cols: R D L T
V: [139 108 119 144]
K: [151  92 100 145]
Y: [ 92  91 139 136]
G: [110 138 123 157]
F: [156 180 126 134]
Z: [172 193 175 129]
A: [ 65 209 151  91]
B: [135 145 136 135]
U: [130  91 139 133]
where: [180] => F, 1
where: [100] => K, 2
col: [136 157 134 129  91 135 133] => T
col: [129  91] => T
where: [144] => V, 3
where: [156] => F, 0

cols: Vil Luve Dazo Bire lof tuzu
P: [136 138 177 127  49 140]
X: [120 128 166 118  47 159]
J: [ 88 172 109 162 182 106]
C: [175 106 177 149  91  65]
M: [115 164 163 114  47 164]
W: [175 140  76  91 149 111]
H: [172 108 171 158 105  61]
Q: [106 181 148  93  65 164]
S: [166 115  65 162 118 159]
E: [119 181 134  82 109 158]
where: [93] => Q, 3
where: [127] => P, 3

cols: domon gaguz tovak kavo zelo Vonet Fugir kebor
reme: [153 102 158  80 138 165 130 118]
releg: [111 143 107 156 119 113 125 133]
fosi: [172  66 201 107 149 191 178 151]
Nok: [151  91 171  94 142 178 146 132]
niri: [140 111 148 112 136 147 136 130]
Mivas: [112 149  97 154 113 107 118 127]
vemon: [139 117 135  82 124 166 114 108]
col: [158 107 201 171] => tovak
col: [102 143] => gaguz

cols: mez fofep pip vapib rito mufi vove Zabaz Fosum fifu
fop: [135  97 121 135 104 137 146 132 170 139]
Vivit: [146 143  98 136 138 206 136 133 129 182]
vin: [171 137 106 132 143 196 134 128 129 179]
col: [146 171] => mez
where: [133] => Vivit, 7
where: [138] => Vivit, 4

cols: vafu tupiv zenus Sedi
tefar: [170 169 199  70]
daru: [ 97  64 148 160]
bef: [120 162 160  65]
rovu: [128  56 144 111]
bot: [117 118 123 108]
kare: [131  95  75  63]
non: [ 98 112 108  74]
bavi: [ 85 155 100 127]
tolu: [ 73  96 115 107]
col: [ 97 120 128 117] => vafu
where: [74] => non, 3
where: [170] => tefar, 0
where: [128] => rovu, 0
where: [85] => bavi, 0
where: [96] => tolu, 1
where: [98] => non, 0

cols: Vigif Goze dil ruz vofa Papo Debi tekan tev
Gune: [124 130 115 134 130 118 131 125 129]
lasul: [124 130  90 151 127 129 126 132 129]
lef: [124 130 115 134 131 118 131 127 129]
nabo: [136 130 199 118 127 103 131 125 129]
datid: [124 130 115 134 127 120 127 125 129]
Rezun: [124 130 115 134 131 118 131 125 129]
nelu: [124 130 115 130 127 118 131 125 129]
where: [132] => lasul, 7
[124 130 115 130 127 118 131 125 129] => nelu
where: [136] => nabo, 0

cols: ralu Zevet nufal mur nodo legeg Bur kef
pugu: [137 147 210 114 121  97 126 113]
Zorob: [164 156 104 115 160 167 148 128]
riden: [123 135 177 108  75 150 116  95]
susi: [140 146 199 121 143  82 130 126]
Duret: [143 135 110 138 179 105 141 152]
Muz: [135 148 198 102  87 142 122  94]
rapo: [135 132 127 132 151 112 133 139]
miv: [137 139 162 125 140 104 130 129]
Pori: [161 153 133 128 190 105 148 148]
Digen: [145 142 131 127 157 120 138 136]
geri: [136 136 150 128 146 104 132 134]
Devu: [144 150 171 107 109 148 130 104]
col: [135 137 161] => ralu
col: [152  94 139 129 148 136 134] => kef

cols: mizu Begu Buf Lamet
ruko: [201 104 157 122]
vuzuk: [183 104 157 122]
guv: [172  92 157  99]
rapoz: [132 109 106 126]
bul: [ 99  64 114 110]
rulan: [116  99 107 132]
tuzi: [129  96 102 112]
lan: [ 99  58  97 126]
Fida: [ 92  84  88 131]
Pego: [113  95 112  99]
kelu: [104 125  95 112]
tas: [100  56 123 116]
where: [109] => rapoz, 1
where: [88] => Fida, 2
col: [ 99 116 129] => mizu
col: [132  99 116 129  99  92 113] => mizu
col: [ 99 126 110] => Lamet
where: [96] => tuzi, 1
col: [ 99  92 113 104] => mizu

cols: Zudeb fazen Sano Buvof tavif Kifu vidu Zufos
gamop: [101 151 137 122 120 103 144 132]
susov: [127 122 136 112 135 126 120 186]
Kizu: [130 133 137 122 123 126 117 120]
gidar: [127 133 143  95 120 126 125 110]
voni: [127 134 148 132  99 126 125 132]
raliv: [127 134 143  95 120 126 125 110]
kiz: [113 100 158 122  93 126 125 136]
tusis: [155 134 135 122 126 132 125 132]
Tora: [155 134 135 122 133 102 107 132]
vetuz: [127 122 136 112 135 126 120 132]
Mer: [127 143 137 132 111 126 130 122]
where: [151] => gamop, 1
col: [148 143 158 135 135 136 137] => Sano
[155 134 135 122 133 102 107 132] => Tora
col: [122  95 132  95 122 122 122 112] => Buvof
col: [125 125 125 125 125] => vidu
col: [132 132 132] => Zufos

